Each row is followed by its class.
[-19  -2  -7 -10  -2  -5  -2   7  -3  12  12  -8  -1  29  -6   2   9  37
  13  -5  -5  -1   4  13  -4   2   7   9  -4  -3  -7   1  -4   9  14   1
  -7  -1   3  -5   8  -6   7  -4   7   0   6  22   6  -4  -9  -1  -8   0
   3   0   3  -3  -5  -6  -7 -14   7  -8   0 -29  15  18  17  29 -11  -3
  -9 -12  24  -9   6  14]
J682
[  1  -3   0 -12   4  -4  -2 -14   3   9  14 -17 -14  34  14   3   6  39
  -3   9   8  -6  -8  12   0  -2   3  -7   8  -1   2  10   9   5  11   3
  -1 -25 -13  14   1  -9  -1  20  -1   4   3  42   2   0  12  -2  18  -4
  -5 -17  -6  -8 -14  -4 -23   2  -8   2  -7 -39  -7   9   8  11   4   4
  -1 -11  -5  -5  -9  -1]
J682
[  6 -12   1 -14  -8   3  -3 -35  -3  14  17 -21 -10  48   9   6   8  36
   0  15   9  -4   2 -11   0  -7   2   4  -2  -5  14  10   0  14  10  -6
   2 -32 -10  -7   2  -7  -3  13  25  23   2  34  15  -3  16  -6  12  -6
  -1 -18  -4  -5  -9   0 -16  -6  -8   4  -2 -43   5   6   5  24  -1   1
  -3 -14   9 -12  -8  -5]
J682
[ -3  -3 -12  -9  -3 -12   9 -14  -3  25  15   6  -7  83  17   6  -4  12
  -4 -11   3 -10   4  27   1  -1  14  10  -3  -5  14  27  -5   5  12  -7
   4   6  -3   4   0 -10   3  -8  -8   1  11  23   4   0 -21 -20   0   3
  -1 -21   6   3   9  -1 -27 -18   2  -1   4 -16   9   5  24  21  14  -6
 -10  -7 -11  11  -6   6]
j802
[ 19   0  -6   3   5 -19   1  -9  -3   7  14 -15 -10  63  17   2   3   2
   1   2  10   1   7  18   7  -6   7  15   5 -16  23   1   0   3  -3 -14
  -6 -17  -6   3  -9  -4   0   7  -1  10  -7  27   7   7   7  -3  -3  -6
   4 -21   0   3   6  16 -13   4   1   4  -2 -22   1  -3   8   5   5 -15
  -1  -4 -23   1  11 -12]
j802
[-20  -8 -12 -16 -10  -5 -15   0   6  13  11  -6  -4  36  11   4  -7  18
   7  -3  17  -2   1  19  -3  -7  -2   2  -3   2 -13  31  -3   5  15   5
  -3   2  -7  -4  -9  -4   1   4   3  -2  14  10  10  -1 -11 -23  -4   2
   3  -3  -6  -4  -6  -2 -23 -11  -6  -5   6 -13   6  16  18  27   2  11
  -3  -7   5  17  -2  13]
J682
[  8 -17  -6 -11 -14  -9  -2  -5   1  11  27 -23 -15  31  15  -7   2  25
   3   1   1   1  -1  18  -3  -4 -21   5  -8  -6   3  29   5   5  11   1
 -13 -25  -5  -3   4  -5 -11  16  14  -5   5  35   7   1  24  19 -10  -7
  -2   3 -12  -2  -8  -6 -38 -10 -10   9  -1 -32   1   3  19  26   4  -7
  -7 -10 -18   6   3  -5]
J682
[ 15 -18   3 -21  -8  -9 -10  -8  -1   9  17 -17  -8  25   5  -5   4  10
   6   3  12  -1   3   8  17   4 -11  -5  -1  -2 -13  14   0  11   4   5
   7 -22  -6   1  -3  -5  -6  19   9  -2   8  23   6  -4  28  -1  -8  -4
   5   3 -15  -6  -7   9 -33   1  -9   7  -2 -28   0 -13   7  18   0 -18
 -12 -10 -13  -5  -7 -11]
J682
[-12  -6 -13 -38  -6  -8  -7   0   1  17  17 -21  -1  42  15   4   7  30
   2   0  -4  -5  30  20  -1   0  -3  12   3  -7 -11  11  -5  19  16   1
  -5   2 -10 -10   6 -12  -2   4   7 -10  11  26   5  -7 -18 -13 -16  -7
  -6  -9  10  -6 -12  -3 -19 -13  -1  -6   7 -28  18   0  23  16  -1   0
  -2 -15  11  -2   0  15]
J682
[-18   7 -12   1   0  -1   5  -2   3   9  17   1   2  64  10   9  -1  33
   8  -2   3 -10   5   4  -2   7   7  20  -5 -17   1  -9   4   4   5 -24
   1   1  -8  -1  -7  -6   3  -7  -6   8  10  13  -7   5 -30  -2  -5  13
   0 -13  12  -2   1  -1  -5 -15  -1 -10   1 -12   4  10  23  13   3  -9
   2  -4   1   9   3  16]
j802
[-17  -8   2 -12   1  -7  -8 -10  14   6   7  -1  -1  27  11   3   9  32
   3   7  -8  -7  -3  12  -4  -7   9   4   6  -1  -3  -9  -7   3  10   8
   2  10   1  -8  -2 -13   1   5   4   6   7  10   5   2 -16  -1  -4  -1
   1  -6   8  -2 -16   4  -4  -6  -2   0  -4 -26   7  26   9  22   5  13
   0 -12  41   0  -9  17]
J682
[-16  -2  -9 -10 -14  -5  -7   1   3  29  12  -9  -6  47  15   3   3  36
  -1  12   3  -6   7  23  -6  -1   2  11   2   5  -5  -1  -3   1  22  10
   6   5  -3  -5   8 -19   5   3   4  26   1  25   7   3 -14  -9 -12   5
   3  -9   0  -6 -14   1 -18  -8   0  -3 -11 -30  12  14  14  24   7  -1
   0  -7  14  -1  -7  14]
J682
[ 17 -13  -6 -24  -9  -4   1  10  -8  12   7 -24  -6  26   4  -3   3   1
   8  -3   6 -10   6  14   6   1  -2 -11  -2  14   3  15   5  -2  12   4
  -1  -4  -4  -7   6  -7  -4  13   7  -6   0  17  10 -11  14 -28 -20 -10
  -4   5  -7  -6   8 -10 -21  -8 -14  12  -1 -24   5   5   5   7  -1  -4
  -1 -10  -4   5   2 -21]
J682
[ 23   2   9 -20   5  -4   1  -5   1  13  13  -6 -18  31   6  -6   5  16
   2 -22   6 -12   4  18  -2   1  -1   6   4   1   1  11   4  11   5   1
 -17 -21  -3  -6   6 -13   1  19   5  -1   3  17  10  -3  22 -11  -9 -11
   3 -13  -2  -5  -2  -4 -25  -5 -14  16 -12 -23   4   4   7  15   9   3
  -3  -8  -2   5 -10  -5]
J682
